Each row, then roughly how far along a hidden order it lies, from 0 to 9:
In the rows, 100 means zero.
[107 100  93  98  97  87  77  96 106 101 131 127 138 106  88  93  93  98
  99 104 100  89 104  88 158 102 111 106 101 102  89 129  96  79  99 101
  94 107  98  68 104 133 106  98  95  92 112  79 110 102  97  95  59  26
 126  95  88  75  93  81  86  92 115 111  82  89  76 105  92 119  59 114
 104 111  93 101 106  70  95  99  98 105  97  94 102  89  58  87  82 101
  95  85 103  99  97  34  69  87 111  68 103 104  80  97  92 103  81 111
 106 108 101 101  79] : 0
[111  99  75  98 108  93  96  91 104 100 112  77  70 100 100 150  89 103
 100  97 102  84 127 121   0 100 109  93 101 103  89 108  95  94  91  97
  99 104 105  96 104  97 103 107  93 101 105 110  97  95  89  99 111 188
  77  97  52 110 101  91 101  92 112 110 141 102 104 102 104 131  47 103
 105  76  78  77 137 109  88 118 105 106 113  94  94  99  99  99  92  92
  87  95  94  95 101 128  97  78 103  73 102 101 104 101  89 103  76  92
 104 101 103  96 105] : 7
[107 100  55  98 102  92  65 103  92  98 111 105 133  98 101 100  76 100
  99 101 106  97 132  96  96  99 117 109 101 101  93 131  95  87 103 101
  96 106  95  96 128  95 101 102 107  97 109  56 113  69 136 103  57  43
 126  99  87  83  98  79  86  88  97 119  93  99  94 105  94 121 167 110
  92 164  96  93 118  96  63 123  85 112  89  97 108  99  54  88  95  97
  95  93  96  92 103  46  79  83  94  96 100 102  74  95 109 104  88 102
 119 105 100  99  98] : 0
[ 87 100  96  97  90  60 132  76 113  98 113  93  88 141  89  98 130  95
 108 101  98  98 109  88  16 111 100  92 106  95 111  86  99  99  83 102
  99 106 105  91  77  96  99  97  86  94  98 143  79 158 103  86 104  70
  67 102  86 124  88 107 112 101 136 108 108  92  84 113 106  95   0 115
 118   0  96 102  89  88  88  67 108 107  99  76  92 113 123 104  95  96
  88 102  99  99  94 138 113 113 102  73 101 103 132 104  55  97  88 110
  81  95  91  98  97] : 8
[ 95 100 120  93  93  97 107  93 107  98 113 107 121 105 101  56 113  94
 109 102  99 116 112  99 148 102 117 104 106  91 105  98  99  87  97 104
  94 104 100  87  98  98  93 101  98  92 102  97  95  98 115 100  71   0
  95 102 107  79  92  98 101  97 109 105  80 102  97 112  97  90  70 113
  97  75 114 109 108  99 127  76  98 101  99 100 102 102  93  95  85  99
 101  91 103  99  91  99  84 112 103  94 101 105 103 100  72  92  93 101
  97 102  99 100  94] : 4
[100  94  91 102 101 123  95 116 112 104  73  90  71  44  98 177  88  99
  93  97 106  92 107 132  14  99  88  97  97 112  94  82 103 125 105  95
 101  91  97  94  99 105  93 103 102  94  97 112 100 100  81 108 165 200
  91  98 114  80  96 106 106 106  79  68  92 117 120  94  99 102 132  81
  91 138  80 105 118 106  81  98 107  80 105 109 102  96 128 106 108  85
 102 116 103  96 108 109 131  87 106  95 104  98  87  96 122  95 109  90
 104  91 107 101  99] : 6
[117 100  98 100 100  96  68 102  94  99 120 101  94 122 100  99  99 104
  92  98 107  77 138 117 104  85 105 100  97 101  93 113  95  95  96  99
  99 105 100  89 101  98 108 108 104 103 107  79 107 105 116 111  89 148
 103 102  72 111  97  92  92  89  89 104 123 102 105 104  99 112  73 107
 101  74  81  81 109 107  91 132  98 105  94  94 101  98  89  97 105  78
  97  92  93  90 100 114 101  92  95  80 100  99  91 101  93 112  87  92
 120 110 108  99  95] : 2
[ 98 100  99  95  95  82  88  96 101 107 108 106 105 111  75 103  98  99
 103 107  96 100  94  76 195 108 106  98 102  96  93 107  97  81 100 106
  94 106  97  79 123 116  99 101 103  92  84  84  96 105 121  92  91  94
 122  98  87 105  97  90  94  89  99 121 108  90  74 101  95 101 118 110
  85  60  94 108  93  95 101 100  90 122  81 117 110  94  73  97  88  96
 103  92 104 103  94  38 100  98 105 105 101 105  94 100  99  89 107 112
  95 103 100  99  96] : 1
[ 96  99  96  97  98  84  98  96 112 100 106  81  79 110 105  92 113  97
 103 101  94 107 108 108   5 104  91  93 101  99 109  84  99 108  90  98
 101 101 103  99  77  66  97 101  91  96 103  97  85 102  82  97  94 129
  71 110  90 128  96 108 111 103 105  92 116 100 102 108 103 104  13 112
 115  20  97  95 102  97  91  84 107  96 108  82  99 108 120 108  99 103
  89  98  99 104 100 141 101 102  99  95 101 100 117 100  84 106  66  99
  90  95  96  97 108] : 9
[ 88  99  97  96  92  62  95  83 111 100 108 109 105 118  87  58 124  96
 107 104  89 108  79  87  77 113 108  98 106  97 108  96  99  97  89 103
  95 105 102  81  89  77  92 100  92  96 103 103  92 154  87  87  91  40
  90  98  88 104  88  93 104 100 124 106  93  85  80 103 100 100  78 116
 105  72  95 107  88  90  89  93 100 117  91  93  98 108 107  97  84  94
  96  97 104 109 101 101  98 110 114  80 102 101 102 101  61  95  69 112
  86  97  93  97  95] : 7
[113 100  65 104 111 131  86 105  94  95 105 100  99  88 124  96  80 105
 102  96 100 100 128 124  60  84  91 100  97 107  92 108  96 111 100  97
 100 100 101 111  96 100 107 107 102 102 103  94 101  74 100 100 110 188
  98  99  71 121 109  93  98 100  94  90 102 119  99 100 101 116 128  93
 100 140  82  81 127 120  58 128 102 104 113  92 101  95  96 101  98  80
 100  99 100 101 111 120 101  81  94  89  99  96 101 100 127 112 112  87
 114 100 105  98 106] : 5
[103  98  58 100 115  98  85  96  98  88 112  77 109  91 131 160  79 102
  94  96 106  90 146 126  44  89  87  97  98 103  94 103  98 114  98 101
 104 103 101 105  83  99  98 101 100 105 130  88  96  91 111 114  86 179
  80 118  41 103 102  98 104  96 108  90 102 120 118 104 104  99 113  94
 111 136  76  98 105 107  54 125  97  80 111  89  91  98  90  97  99  81
  96  94  89  90 102 101 125 100  94 102  97  96 104  98  97 119  97  98
  97 108 105  96 102] : 5
[101  99 100  99 105 100 104  88 106  96 100 105  74 110 115 116  97  99
  96  98  99  98 114 115 115  93  93  92 101 103  93 109  97 110  95  98
 103 104 101  95  84  97  99 105  93 101 117 117  88 103  87 103 115 161
  74  99  59 129  99  95 100  97 114  93 129 113 104 104 105 109  31 107
 112  59  85  84 121 108  79 103  98 102 118  83  90  99 110  97 105  97
  95 103  99  96 106  95  99  95 101  74 100  98 105 100 104 103  72  94
 101 103  99 100  98] : 8

Next part:
[ 98  90  92 104  78  84  89  83 117  91  90 104 100 171 100  99  84 103
  86 110 107  92 105  97  97  97 138 103 113 122  96  95  90  85  91 106
 102  86 114 104 105] : 4
[100  98  96  99 110  96 115  99 101  96 101  95 101 145 103 114 103  88
  91  94 118 101 107  96  98  99 137 108  97 102 114  96  81  82  66  94
 118  86  97  94 119] : 8
[101  96  98 107  96  92  99  96  99  95  88  99  98 150 112 104  94 107
  88 100 108  98  94  89 100  95 137 105 105 104 106 108  85  92  86 100
 109  88 106 102 109] : 5
[ 99 110 105 101 122 102 101 102 108  92 100  99  97 127 127 144  94 118
 100  91 133  99  91  91  98  96 120  98 101  92 109 120  82  91  72  95
 147  91 105 105 101] : 8
[ 97 113 106 103 124 102 111 105  98  98 115  99 101 133 119 124  95 121
 116  82 113 108  96 118  98 102  99  91 102  96 110 138  99  91  62  98
 130  98 102 100 115] : 6
[ 99  95  95  96 110  95 102  93 109  90  90  95  97 148 109 135  98  88
  73 101 143  94 104  71  98  95 149 111  97 101 111  86  67  81  80  92
 132  80 101 101 103] : 9
[101  87  92 114  81  83 113  96  87 103  94  99 103 174  90  52  98  93
  93  99  72 105 110 117 101 100 141 104 106 121 106 105 103  90  80 106
  71  92 102  90 132] : 2
[102  90  95 116  60  79  82  84 110  93  81 108  98 164 108  75  79 123
  93 113  76  93  89 102 101  94 133  99 121 126  90 111 100  96 106 113
  82  92 121 109 104] : 0
[103  88  94 114  71  83  93  88 104  95  80 103  99 159 103  77  89 108
  86 110  87  95  94  95 101  94 140 105 112 120  98 100  93  93  99 107
  84  88 112 103 110] : 2
[ 94 101  97  96 109  95 101  89 112  92 106  99 100 155 108 126  90 103
  93  95 131  99 111 101  95 100 125  99 102 107 105 106  89  82  71  99
 127  89 106 100 107] : 7
[ 86 101 101 101 123  93 107  89  92  99 119  99 101 161 109  98  89 114
 108  80 117 109 120 128  96 105 114  85 106 112 105 144 116  82  59 106
 118  97 102  95 121] : 5
[ 97 106 103 109  96  92  95  96 104  96 104 106 100 151 117 103  84 132
 114  92  96 102  94 114  98  99 109  88 113 114  98 138 108  94  80 108
 110 100 114 106 110] : 3
[105  87  94 119  59  80  90  90 101  96  80 106 100 171 105  65  86 116
  92 112  68  96  89 102 102  94 136 103 116 124  95 107  99  97 104 110
  71  92 116 104 112] : 0
[105  92  97 117  68  83  93  94 101  96  81 104  99 148 109  77  89 117
  94 108  76  96  87 100 102  94 136 103 113 117  98 109  95  98  99 107
  83  93 114 104 111] : 1
[ 98  83  88 108  51  73  76  73 123  89  83 109 100 195  94  77  74 109
  83 121  91  88 105 103  98  96 142 100 123 139  83  91  98  86 109 115
  80  87 125 108 103] : 0
[103  91  96 118  65  81  85  86 103  95  79 107  98 169 111  74  83 123
  92 110  79  95  87 100 102  93 134 100 118 121  94 115  98  98 106 111
  81  92 118 107 106] : 0
[ 96  74  86 111  49  66  75  68 117  90  74 108  98 200  92  63  76 103
  72 122  90  88 111  95  98  94 156 104 124 143  85  92 100  86 114 116
  71  86 122 105 105] : 0
[107  91  95 119  59  82  90  92 104  97  81 107 100 170 104  66  86 117
  95 112  64  96  88 105 102  94 132 104 116 122  95 106  99  98 101 110
  71  92 117 104 113] : 0
[ 87 102  99  97 116  93 101  88 105  95 119 101 101 171 108 112  84 113
 108  86 123 105 120 126  94 105 113  86 108 114 100 136 111  81  63 106
 125  98 106  99 115] : 5
[ 87  97  95  87 102  87  89  78 120  89 111 103 100 179 103 120  79 108
  95  98 135  97 122 116  93 102 122  89 113 120  93 116 103  75  74 108
 126  91 113 103 104] : 5
[ 92 107 101 100 116  96 111  95 103  99 124 101 104 154 104 104  90 114
 118  84 108 108 116 136  95 107 103  87 106 110 104 135 112  83  57 104
 118  99 103  94 123] : 5
[102  86  93 115  64  80  92  87 102  96  82 104 100 175 100  67  87 108
  87 111  78  95  97 103 100  95 142 104 115 124  96 102  98  93  96 109
  75  91 114 102 113] : 1
[100  89  97 119  72  79  83  88  99  95  78 106  96 170 115  75  83 124
  88 107  84  95  88  96 102  92 136  98 119 118  95 121  99  98 105 111
  85  94 118 108 104] : 1
[ 98  93  95  96 107  94 101  91 108  91  90  95  97 152 107 131  98  86
  72 102 142  94 103  71  98  95 146 111  99 103 110  87  69  82  80  93
 130  80 100 100 103] : 9
[103  95  98 118  65  81  75  85 111  92  82 110  98 162 117  87  78 134
  97 110  82  93  82 102 101  93 127  96 121 122  90 120 101  99 108 113
  88  95 123 113 100] : 0
[ 95  94  96 101  91  90  90  85 113  91  93 102  98 168 109 110  85 109
  87 103 122  95 106  95  97  97 134  99 111 114  99 105  91  85  87 104
 115  88 111 105 102] : 5
[ 94  93  96 104  95  88  99  88 102  96 101 101 100 184 104  92  88 107
  93  97 109  99 110 110  97 100 130  97 108 116 101 116 103  87  80 106
 103  92 108  99 114] : 4
[ 97  96  97  99 116  97 105  96 100  94  93  94  97 141 112 126 101  92
  79  94 137  99 104  78  98  96 145 108  97  99 113  99  74  83  76  93
 130  83  99  98 108] : 9
[ 98 111 105  94 116 101  87  95 120  87  96 101  95 126 133 166  89 125
  93  95 153  92  85  77  97  93 120  98 105  92 104 115  74  89  82  97
 157  87 113 114  86] : 9
[ 84  92  92  95 101  84  98  77 111  93 116 102 102 188  92  97  82  98
  98  95 124 101 132 126  93 106 124  89 112 127  95 115 111  76  68 110
 111  92 109  96 116] : 4
[ 84 100  98  96 115  89  97  83 107  94 116 101 101 170 102 110  82 112
 101  88 132 103 123 122  94 105 116  85 110 115  98 133 112  79  67 107
 125  96 107  99 112] : 5
[ 96 104 104 111 109  94 105 100  92  99 107 102 101 145 116  97  88 125
 113  85  96 107  99 122  99 101 111  90 108 106 106 144 110  94  71 105
 110 100 106 100 118] : 4
[100  98  99  98 115  98 107 100  99  94  90  94  97 132 115 133 103  92
  78  95 137  98  97  72  99  94 145 111  94  95 115  98  69  88  76  90
 132  82  98  99 106] : 9
[ 86  80  87 100  71  73  78  64 121  89  96 106 100 200  91  84  73  99
  79 112 117  91 127 107  94 100 143  95 120 141  85  99 107  76  95 115
  92  87 119 103 105] : 2
[ 88  93  94  99  99  84  97  80 107  94 110 102 101 181  97  91  83 104
  97  95 116 101 125 122  95 103 125  90 113 125  96 119 109  79  78 109
 107  94 109  97 116] : 4
[106  94  98 118  68  82  89  93 104  95  79 106  99 158 112  82  87 123
  96 109  76  95  83  99 102  94 131 102 115 117  97 112  95  99 101 108
  85  93 117 107 108] : 1
[107 100 100 116  74  88  93  97 107  95  91 106 100 146 113  90  87 127
 106 105  77  97  80 108 101  95 122  99 115 113  97 116  97  99  95 107
  92  95 115 107 108] : 2
[ 98  99  97  95 109  95  96  90 114  88  89  97  96 148 115 145  94  96
  75 102 150  92 100  72  97  94 143 108 100 102 106  90  68  83  85  93
 141  81 105 105  97] : 9
[107  92  97 121  62  82  91  95 100  97  85 106 100 163 108  66  87 123
  97 109  63  97  83 104 103  94 132 103 115 119  97 112  99 101 102 110
  73  93 116 105 113] : 0
[102 100  99 103 120 101 115 107  94  96  91  92  98 128 113 126 109  91
  83  92 122 101  94  75 100  95 138 114  91  90 120  94  68  90  72  88
 126  83  94  96 114] : 9
[ 98  98  98  96 112  96  97  92 112  89  90  97  96 142 118 143  95  98
  76  99 147  93  99  71  97  94 143 108  99 100 108  94  69  84  80  92
 140  81 104 105  95] : 9
[ 98  92  94  95 108  93 104  90 108  91  91  94  98 157 104 127  98  81
  72 102 143  94 109  74  98  95 153 113  96 104 111  81  69  81  78  93
 128  79 100  98 106] : 9
